Table B holds the same points as the rows below and some others, measured another way and shuffled. Each row below is followed by which row of B it is.
B:
1: [185, -300, -102, -368, 190, 45, 7, -257, -14, 377, -380, 28, -10, -33, 168, -256, 65]
2: [-282, 22, -558, -420, 457, -30, 310, -274, 280, 295, -316, 265, 91, -75, 199, -257, 117]
3: [494, -42, 200, 33, -5, -178, 96, -361, -209, 74, -511, -143, 214, -115, -98, 106, -108]
4: [121, 189, 151, -28, 220, 62, -210, 2, -66, 46, -26, 19, -86, 73, 3, 14, 226]
5: [278, -121, 362, -440, 73, -308, 119, -310, -209, -224, -270, 154, 136, -91, 15, 62, -83]
6: [407, 124, 336, 62, -111, -178, 149, -300, -416, -111, -310, -203, 116, 19, -260, 182, -182]
7: [-301, 487, 59, -293, 417, -299, 264, -197, 246, -498, 94, 421, 82, -61, 70, 182, 83]
8: [235, 497, -354, 338, -126, 79, 460, -253, -164, 135, -337, -510, 148, 206, -309, 55, -106]
9: [435, -363, 281, -578, -117, -65, 91, -301, -243, -8, -251, -90, -9, 125, 125, -208, -91]
10: [-295, -119, 275, -513, 338, 33, 84, -399, 150, -108, 136, 320, -378, 62, 300, -143, -120]
11: [225, 589, -122, 457, -254, 136, 510, -337, -197, -54, -157, -624, -24, 326, -348, 136, -265]
12: [538, -93, 575, -51, 78, -218, -261, -201, -196, -75, -307, 34, 97, -149, 4, 166, 58]
13: [-93, -56, 68, -607, 329, 128, -270, 149, 2, 46, 185, 262, -213, 174, 226, -263, 377]
14: [338, 442, 100, -164, -230, -113, 264, 62, -457, -367, 3, -291, 172, 328, -341, 104, 56]
15: [91, -109, -164, -544, 213, -97, 55, -27, -152, 153, -283, 166, 179, 3, 40, -194, 214]
16: [117, 31, 241, -258, 142, 117, -179, -25, -87, -5, 87, 6, -222, 166, 87, -105, 156]
17: [57, 245, -14, -286, 44, 130, 51, 60, -133, -73, 125, -122, -123, 318, -19, -135, 174]
18: [238, -146, 162, -547, 95, -29, -179, 97, -332, 57, -86, 78, 15, 118, -4, -176, 258]
19: [185, 145, 188, -9, 281, -40, -267, -17, -49, 75, -150, 107, 19, -64, 4, 63, 264]
20: [121, 527, 152, 223, 88, -101, 107, -118, -160, -215, -70, -106, 57, 61, -252, 256, 34]
21: [199, 320, 297, 33, -195, 281, 74, -114, -246, -163, 249, -433, -366, 463, -119, -34, -87]
22: [-235, 744, -9, 385, 297, 1, 174, -181, 141, -199, 83, 0, -95, 67, -153, 261, 34]
23: [36, 538, 159, 8, 133, -61, -52, 139, -237, -244, 120, 0, 19, 157, -241, 172, 230]
24: [148, 337, -69, -6, -35, 6, 300, -180, -157, -68, -139, -239, 54, 184, -176, 29, -43]
25: [-379, -1, 195, -448, 792, -322, -246, -128, 218, -78, -78, 840, 22, -385, 243, 82, 284]
26: [454, -44, 394, -241, -351, 240, 77, -197, -325, -130, 104, -488, -312, 476, -8, -168, -161]
27: [323, -114, 264, -376, -115, 32, 85, -193, -251, -83, -75, -175, -104, 234, 26, -129, -56]
28: [-321, 89, 201, -48, 723, -103, -341, -183, 242, 125, -79, 590, -154, -319, 200, 102, 224]
29: [402, 323, 219, -194, -236, -8, 96, 95, -436, -299, 81, -337, 34, 376, -248, 30, 97]
30: [113, 149, 488, -23, 273, -41, -318, -75, -50, -130, 56, 164, -169, -21, 45, 137, 168]
31: [86, 356, 96, -51, -144, 227, 92, 54, -470, -50, 176, -366, -227, 440, -291, -48, 20]
32: [-677, 594, -235, 239, 717, -108, 279, -443, 474, -21, -57, 438, -96, -235, 69, 209, -37]
33: [27, 109, -315, -397, 266, 69, 1, 71, 81, 180, -121, 86, 73, 114, 111, -238, 351]
34: [143, 483, -34, -313, -70, -232, 497, -145, -95, -517, -13, -86, 232, 215, -146, 99, -18]
35: [220, 201, 226, -346, 112, -43, -213, 221, -214, -198, 121, 50, 12, 179, -28, -27, 364]
36: [-240, 50, -287, -240, 458, -35, 70, -165, 4, 315, -267, 268, 24, -121, 24, -113, 144]
37: [177, 469, 10, -247, -23, -3, 9, 301, -331, -276, 157, -122, 89, 336, -232, 13, 329]
38: [-174, 229, 466, 159, 197, 117, 51, -489, 83, -164, 171, -2, -485, 104, 69, 119, -274]
39: [-217, 496, 140, 209, 418, 1, -100, -116, 116, -93, 87, 184, -159, -34, -40, 189, 142]
40: [359, 44, 552, -236, 86, -45, -426, 152, -306, -163, 72, 61, -80, 100, -37, 56, 297]
41: [416, 154, -301, -105, -160, 89, 179, 48, -388, 241, -328, -407, 206, 255, -256, -144, 144]
42: [-499, 816, -169, -115, 473, 13, 184, 46, 406, -429, 415, 289, -131, 170, 94, 107, 284]
43: [318, 231, -146, 170, 133, -126, 71, -130, -115, 191, -482, -114, 302, -111, -183, 98, 134]
44: [195, -131, -59, -605, 60, -167, 224, -162, -200, -22, -272, 70, 184, 53, 23, -151, 41]
45: [203, -39, 401, -2, 397, -142, -377, -170, 40, 84, -244, 281, -7, -263, 112, 127, 190]
46: [142, -88, 535, -215, 399, -149, -430, -95, 31, -65, -80, 373, -83, -189, 185, 85, 220]
47: [247, 182, 584, -275, -85, -50, 16, -136, -182, -482, 226, -72, -192, 256, 1, 95, -38]
48: [202, -327, 148, -913, 5, 78, -49, 14, -176, -42, 61, 61, -140, 291, 234, -390, 182]
49: [-29, -24, 158, -167, 222, 228, -114, -220, 113, 141, 67, 0, -373, 150, 212, -166, 45]
50: [100, 191, -149, -211, 91, 119, 51, 16, -109, 100, -60, -121, -25, 213, -35, -147, 190]
51: [265, 63, 272, -139, -172, 79, 237, -349, -214, -122, -43, -312, -199, 276, -47, -41, -237]
52: [362, -149, 368, -41, 98, -170, 7, -458, -97, 41, -407, 11, 39, -153, 36, 93, -159]
53: [498, -121, 458, -303, 42, -218, -220, -50, -309, -118, -237, 64, 149, -47, -33, 62, 140]
54: [-95, -56, -38, 49, 455, 131, -167, -313, 230, 434, -249, 145, -201, -132, 211, -104, 85]
55: [329, 475, -138, 20, -314, 119, 416, -64, -279, -174, -36, -558, 41, 449, -274, -26, -47]
56: [-798, 336, 62, -459, 805, -37, -119, -30, 347, -220, 415, 761, -327, -59, 267, -9, 289]
57: [217, 577, -361, 32, -27, -97, 321, 98, -269, -63, -236, -252, 358, 182, -359, 74, 195]
58: [46, 89, 83, 138, 275, 27, -11, -353, 83, 182, -239, 11, -112, -84, 53, 40, -33]
59: [230, 167, 313, -144, 58, 51, -177, 31, -203, -112, 79, -65, -129, 179, -32, 9, 175]
60: [508, -66, -65, -100, -149, 211, -68, 10, -357, 348, -290, -428, 6, 251, -115, -214, 139]
61: [241, 421, 26, 84, -202, 117, 277, -120, -266, -129, -1, -439, -59, 364, -248, 21, -70]
62: [81, 131, -183, -237, 378, -199, -124, 74, -65, 165, -349, 285, 305, -180, -38, 2, 383]
63: [192, 273, -255, -265, 7, 33, 133, 132, -229, 33, -111, -160, 165, 230, -146, -130, 272]
64: [42, 24, -227, -186, -26, 346, 63, -34, -352, 395, -59, -313, -240, 354, -124, -298, 57]
65: [-46, 65, 461, 156, 384, 98, -448, -110, -160, 178, 13, 173, -336, -75, -15, 106, 123]
66: [-116, 95, 63, -42, 158, 301, 62, -307, 90, 147, 90, -145, -440, 243, 132, -158, -94]
67: [119, -9, -42, -548, -4, 61, 144, -29, -214, -37, -2, -75, -44, 276, 22, -237, 108]
68: [317, 340, 633, 199, -219, 160, -205, 36, -609, -206, 233, -394, -315, 372, -352, 158, -26]
69: [-174, 338, -84, -109, 221, 33, 197, -164, 13, -70, 32, 44, -99, 136, -35, -8, 38]
70: [185, 229, -153, -237, 230, -147, -65, 155, -137, 29, -241, 121, 301, -38, -104, 6, 386]
71: [486, 39, 440, 245, -137, 173, -186, -206, -309, 124, -137, -400, -224, 178, -120, 46, -72]
72: [17, 538, 106, 28, 55, -113, 242, -86, -191, -340, 54, -68, 42, 158, -237, 191, 9]

[-622, -94, -153, -184, 413, 64, 287, -154, 61, 722, 101, -65, -193, -376, 48, -262, -100, -230, 98, -177, -114, 444, 307, 95, 319, 30]
5
[-160, 195, -131, 262, -34, 103, -415, 91, -79, -65, -319, -220, -164, -345, 115, -185, -282, 319, 201, 101, 105, -39, -437, -306, -271, 167]
61
[12, -58, 175, -281, -57, -131, -189, -29, -137, -240, -87, 53, -62, 209, 278, 49, -49, 370, 147, -62, -1, 50, -461, -105, -329, 333]
31
[-70, -112, 112, -415, 166, -104, 105, -239, -31, 180, 105, 122, -102, 50, 216, -88, 49, 135, 125, -117, 87, 216, -27, 38, 84, 287]
7
[-547, 42, -355, 436, 239, 188, 194, 16, 152, 472, -197, -182, -196, -422, -4, -413, 32, -89, -51, 3, -1, 247, 285, -291, 191, 118]
3
[581, 283, -112, -196, -289, 360, -312, -89, -210, -413, -55, -27, -92, 15, 147, 41, -154, 308, 355, 31, 412, -158, -287, -88, -194, 111]
42
[-107, -101, -41, -30, -151, 113, 473, 231, -126, -295, 59, -18, -76, 597, 117, 211, 414, -38, -221, -228, -153, 56, 153, -35, -221, 76]
65
[-252, -122, 95, -515, 215, -29, -30, -121, -107, 141, 62, -45, -161, -138, 182, -170, -85, 205, 348, 39, 211, 143, -131, -44, -91, 271]
29
[208, -15, 41, -485, 64, 55, -2, -413, -45, 230, 161, 266, -36, 34, 271, -11, -139, 59, 198, -293, -21, 335, -82, 190, 199, 179]
67
[-449, -292, 192, -612, 416, -241, 583, -134, -41, 439, 340, 45, -171, 143, 109, -37, 273, -133, -36, -182, 28, 299, 365, 234, 264, 173]
53
[-600, 155, -377, 138, -8, 512, -167, 473, -236, -119, -231, -594, -266, -446, -91, -176, -281, 23, 426, 214, 172, -91, -103, -323, -487, -158]
68
[203, 380, -528, 524, -424, 681, -308, 103, -113, -237, -307, -114, -31, -90, 99, 36, -323, -6, 114, -251, -234, 122, -253, -174, -259, -172]
66
[156, 137, -228, -28, -130, 371, 144, 11, -101, -131, 14, -75, -127, 63, 51, -45, 87, 11, 107, -63, 213, 1, 147, -76, -10, 32]
4
[492, 258, -20, 248, -123, -76, 30, -225, 7, -4, -53, 183, -72, 142, 133, 62, 108, 147, -256, -233, 68, 7, -52, 35, 279, 150]
36
[614, 143, -121, -626, -180, 433, 203, -330, -197, -37, 358, 216, -36, 260, 141, 212, -27, -142, 247, -368, 150, 182, 186, 394, 228, -120]
13
[387, -35, 61, 164, -286, -103, 359, -80, 1, -305, 1, 344, 63, 827, 283, 302, 454, 93, -506, -465, -344, 154, -6, 43, 3, 236]
54
[-191, 168, -494, 248, 8, 587, 463, 164, -30, 169, 29, -265, -209, -161, -144, -160, 158, -316, 25, -60, 173, 69, 601, -82, 180, -203]
45
[423, 120, 99, -277, 26, -74, -97, -326, -43, 8, 43, 160, -112, -21, 185, -79, 1, 297, 147, -33, 366, -10, -126, 10, 182, 312]
63
[117, 8, -84, -523, 139, 222, 292, -313, -55, 329, 291, 109, -118, -28, 97, -49, 7, -144, 207, -218, 185, 259, 323, 250, 347, 22]
18
[158, -93, 260, -818, 131, -108, 272, -180, -208, 17, 364, 83, -150, 256, 142, 132, 141, 84, 189, -122, 298, 46, 88, 286, 110, 150]
35
[-228, 94, -382, -42, -27, 552, 290, 186, -125, 15, 47, -264, -182, -82, -55, -88, 44, -196, 205, -51, 139, 80, 341, -78, -76, -155]
30
[-586, -158, -138, -508, 193, 283, 104, 36, -146, 264, 107, -164, -144, -163, 115, -106, -212, -127, 398, -116, -92, 353, 37, 49, -164, -10]
47
[-259, -177, 270, -286, 179, -353, -23, -38, -59, -11, -59, 26, -124, 107, 259, -82, 100, 367, 54, 21, 92, 67, -300, -156, -191, 452]
72
[-322, 31, 3, -262, 291, -17, -211, -93, -61, 261, -71, -191, -245, -519, 94, -326, -236, 253, 397, 191, 370, 45, -162, -168, -16, 259]
14
[779, 292, 49, -192, -156, 33, -45, -340, -118, -75, 139, 204, -85, 133, 138, 143, 5, 163, 8, -224, 295, -55, -74, 223, 313, 83]
33
[169, -179, 225, -587, 143, -218, 694, -259, -62, 184, 439, 303, -74, 579, 157, 223, 458, -140, -254, -402, -6, 235, 422, 405, 405, 127]
25
[217, -156, 551, -317, 205, -750, -53, -304, 40, -77, -24, 271, -101, 249, 340, -106, 303, 651, -123, 90, 365, -91, -378, -155, 53, 757]
57
[338, -37, 155, -436, 152, -153, 308, -351, 11, 109, 219, 221, -127, 170, 153, -96, 325, 192, 22, -36, 452, 26, 233, 51, 345, 375]
70
[-350, -53, -216, -235, 245, 224, 201, -295, 42, 639, 129, 96, -81, -245, 148, -164, -201, -277, 136, -371, -287, 577, 211, 192, 325, -27]
9
[82, 171, -232, 247, -199, 319, 26, 196, -100, -325, -168, -182, -139, 88, 43, -30, 105, 141, 37, 30, 185, -122, -25, -263, -231, 74]
39
